Below is a small trained network, with its code and all its weights. Each question gives an input and a target symbol and asks what happens when units are switched off, that is, made to give their printed mean instead of their output.

import numpy as np


def w(rows, s, z=0):
    codes = np.array(rows[::2]) - 128.0
    scale = np.full(codes.shape[1], s)
    scale[-1] = z or s
    return codes * scale


def norm(h):
    return h / np.sqrt((h * h).mean(-1, keepdims=True) + 1e-5)


def f(y):
    return y / 2 * (1 + np.tanh(0.7978845608 * (y + 0.044715 * y**3)))


def softmax(a):
    e = np.exp(a - a.max(-1, keepdims=True))
    return e / e.sum(-1, keepdims=True)


def log_softmax(a):
    a = a - a.max(-1, keepdims=True)
    return a - np.log(np.exp(a).sum(-1, keepdims=True))


def net(x, mask):
    ids = ['αβγδζηθλξπστφψ'.index(c) for c in x.split()]
    T = len(ids)
    res = E[ids] + P[:T]
    r = norm(res)
    for j in range(3):
        rows = slice(3 * j, 3 * j + 3)
        q, k, v = (r @ M[0][rows].T for M in (Q, K, V))
        z = softmax(np.where(np.tri(T) > 0, q @ k.T / 3**0.5, -1e9)) @ v
        o = O[0][rows]
        res = res + np.where(mask[j], z, o[:, -1]) @ o[:, :-1]
    y = f(norm(res) @ A[0][:, :-1].T + A[0][:, -1])
    res = res + np.where(mask[3:11], y, B[0][:, -1]) @ B[0][:, :-1]
    return log_softmax(norm(res)[-1] @ U[:, :-1].T + U[:, -1])


Q, K, V, O, A, B = {}, {}, {}, {}, {}, {}
E = w([
[131,133,155,142],'α',
[159,122,153,77],'β',
[150,89,211,100],'γ',
[144,125,135,102],'δ',
[78,83,143,109],'ζ',
[206,109,147,166],'η',
[140,100,137,122],'θ',
[108,225,109,107],'λ',
[255,113,144,140],'ξ',
[187,131,33,136],'π',
[132,138,162,19],'σ',
[49,124,144,126],'τ',
[69,137,39,119],'φ',
[61,171,147,120],'ψ',
],0.024)
P = w([
[134,113,27,2],'0',
[134,110,44,23],'1',
[126,127,81,93],'2',
[126,129,84,103],'3',
[126,131,89,107],'4',
[132,121,86,79],'5',
[127,144,90,134],'6',
[122,129,92,102],'7',
[130,122,95,102],'8',
],0.0036)
Q[0] = w([
[38,132,105,36],'H0',
[171,116,72,144],'H0',
[115,255,138,200],'H0',
[78,93,91,196],'H1',
[175,45,34,78],'H1',
[224,37,161,99],'H1',
[43,74,149,119],'H2',
[111,77,154,125],'H2',
[92,134,89,206],'H2',
],0.016)
K[0] = w([
[96,92,134,61],'H0',
[134,143,86,132],'H0',
[78,230,181,158],'H0',
[107,97,133,188],'H1',
[156,47,61,100],'H1',
[183,5,137,130],'H1',
[73,152,157,128],'H2',
[81,137,145,149],'H2',
[111,153,114,165],'H2',
],0.023)
V[0] = w([
[70,214,176,69],'H0',
[91,235,92,156],'H0',
[186,58,168,106],'H0',
[110,181,219,123],'H1',
[210,123,197,60],'H1',
[112,2,106,77],'H1',
[174,40,131,108],'H2',
[72,234,139,207],'H2',
[72,92,152,141],'H2',
],0.0086)
O[0] = w([
[115,149,1,64,77],'H0',
[170,41,48,15,30],'H0',
[143,196,194,223,216],'H0',
[200,97,60,8,96],'H1',
[133,16,144,119,224],'H1',
[46,112,215,181,220],'H1',
[143,27,88,102,204],'H2',
[50,145,217,173,2],'H2',
[115,211,107,81,109],'H2',
],0.0057,0.0073)
A[0] = w([
[135,129,154,70,162],'N0',
[136,121,110,147,214],'N1',
[98,48,153,158,253],'N2',
[97,144,107,138,41],'N3',
[162,106,193,117,145],'N4',
[251,89,151,125,121],'N5',
[14,78,125,96,183],'N6',
[120,151,169,204,222],'N7',
],0.02,0.0038)
B[0] = w([
[159,197,122,106,143],'N0',
[132,114,83,97,147],'N1',
[142,91,7,43,222],'N2',
[90,184,143,86,129],'N3',
[198,157,209,54,202],'N4',
[25,136,160,195,253],'N5',
[187,146,167,226,174],'N6',
[178,112,78,82,214],'N7',
],0.015,0.016)
U = w([
[248,126,43,230,102],'α',
[128,61,248,224,101],'β',
[165,162,106,193,255],'γ',
[153,130,162,44,122],'δ',
[29,131,122,176,62],'ζ',
[49,74,62,64,173],'η',
[153,147,29,73,175],'θ',
[160,198,78,140,178],'λ',
[171,197,153,212,129],'ξ',
[181,200,165,96,163],'π',
[83,83,37,213,68],'σ',
[174,29,116,126,201],'τ',
[54,140,192,59,65],'φ',
[172,107,58,96,81],'ψ',
],0.014,0.0057)

Each question gives the input, a string of symbols that net reads in full, and the target symbol t.
The units are the heads (3 rows each of Q, K, V and O) and the neurons (one row each of A and B). Each row of codes is followed by its name. A weight is (code - 128) times the scale printed after its matrix; where a second scale follows, it is the last column's (O, A, B and U).
mask holds one flag per unit, heads first, then neurons. A switched-off unit (its flag False) gives its mean, the last column of its rows in O or B, instead of its output. The means were averaged over made-up inputs and are rounded, as every weight is.
A unit's drop is (log p(t) with every unit on - log p(t) with that unit switched off) / (log p(t) with every unit on - log p(t) with every unit switched off).
The circuit of an input: a set's keep is (log p(t) with only the set's units on - log p(t) with every unit switched off) / (log p(t) with every unit on - log p(t) with every unit switched off). Starting from all 11 units, units are removed one at a time, each time the one whose removal leaves the highest keep (on an exact tie, the one counted first), for as long as the keep stays at least 0.8.
units of the circuit, in order: the units of the circuit, biggest drop first
unit that matters most: the unit with the biggest drop
top k neurons: the k neurons with the biggest drops, biggest first
heads that matter: for each layer, one digit per head in row order, 1 if its drop is at least 0.15 and else 0, layers parted by /
drop of u: that unit's drop, to one decimal
input ψ τ δ ζ ζ, target α: top 2 neurons -> N6, N5
input γ ζ ξ, target β: unit that matters most -> N5
input ξ ξ ζ δ, target η: heads that matter -> 001
input ζ λ τ β, target φ: units of the circuit, in order -> N5, N4, H2
input η ξ ζ α λ η ψ, target λ: heads that matter -> 011
input η β π ξ σ, target π: units of the circuit, in order -> N0, N2
input α ξ ξ β, target φ: heads that matter -> 000
input ζ ζ ξ θ ξ ζ ζ ζ ξ, target τ: top 4 neurons -> N7, N2, N6, N5
input ξ ξ ξ α, target ζ: heads that matter -> 010
input σ ξ λ γ ξ δ η, target τ: top 3 neurons -> N2, N4, N5
input ξ θ τ, target ξ: heads that matter -> 011
input ξ θ δ θ σ, target π: heads that matter -> 000
input γ λ η δ, target η: heads that matter -> 011
input ξ α φ λ δ θ λ ξ, target τ: top 4 neurons -> N2, N7, N6, N5
input δ ξ ξ γ θ β ξ π, target η: unit that matters most -> H1
input ζ ξ π η α, target ζ: top 2 neurons -> N2, N4
input τ ξ γ η, target τ: drop of N4 -> 0.3
input ξ φ λ ζ σ ζ η λ ζ, target α: drop of N5 -> 0.1
input ξ ξ π, target σ: drop of N0 -> 0.0
input λ ξ ξ σ θ α ξ π, target η: drop of H0 -> 0.2
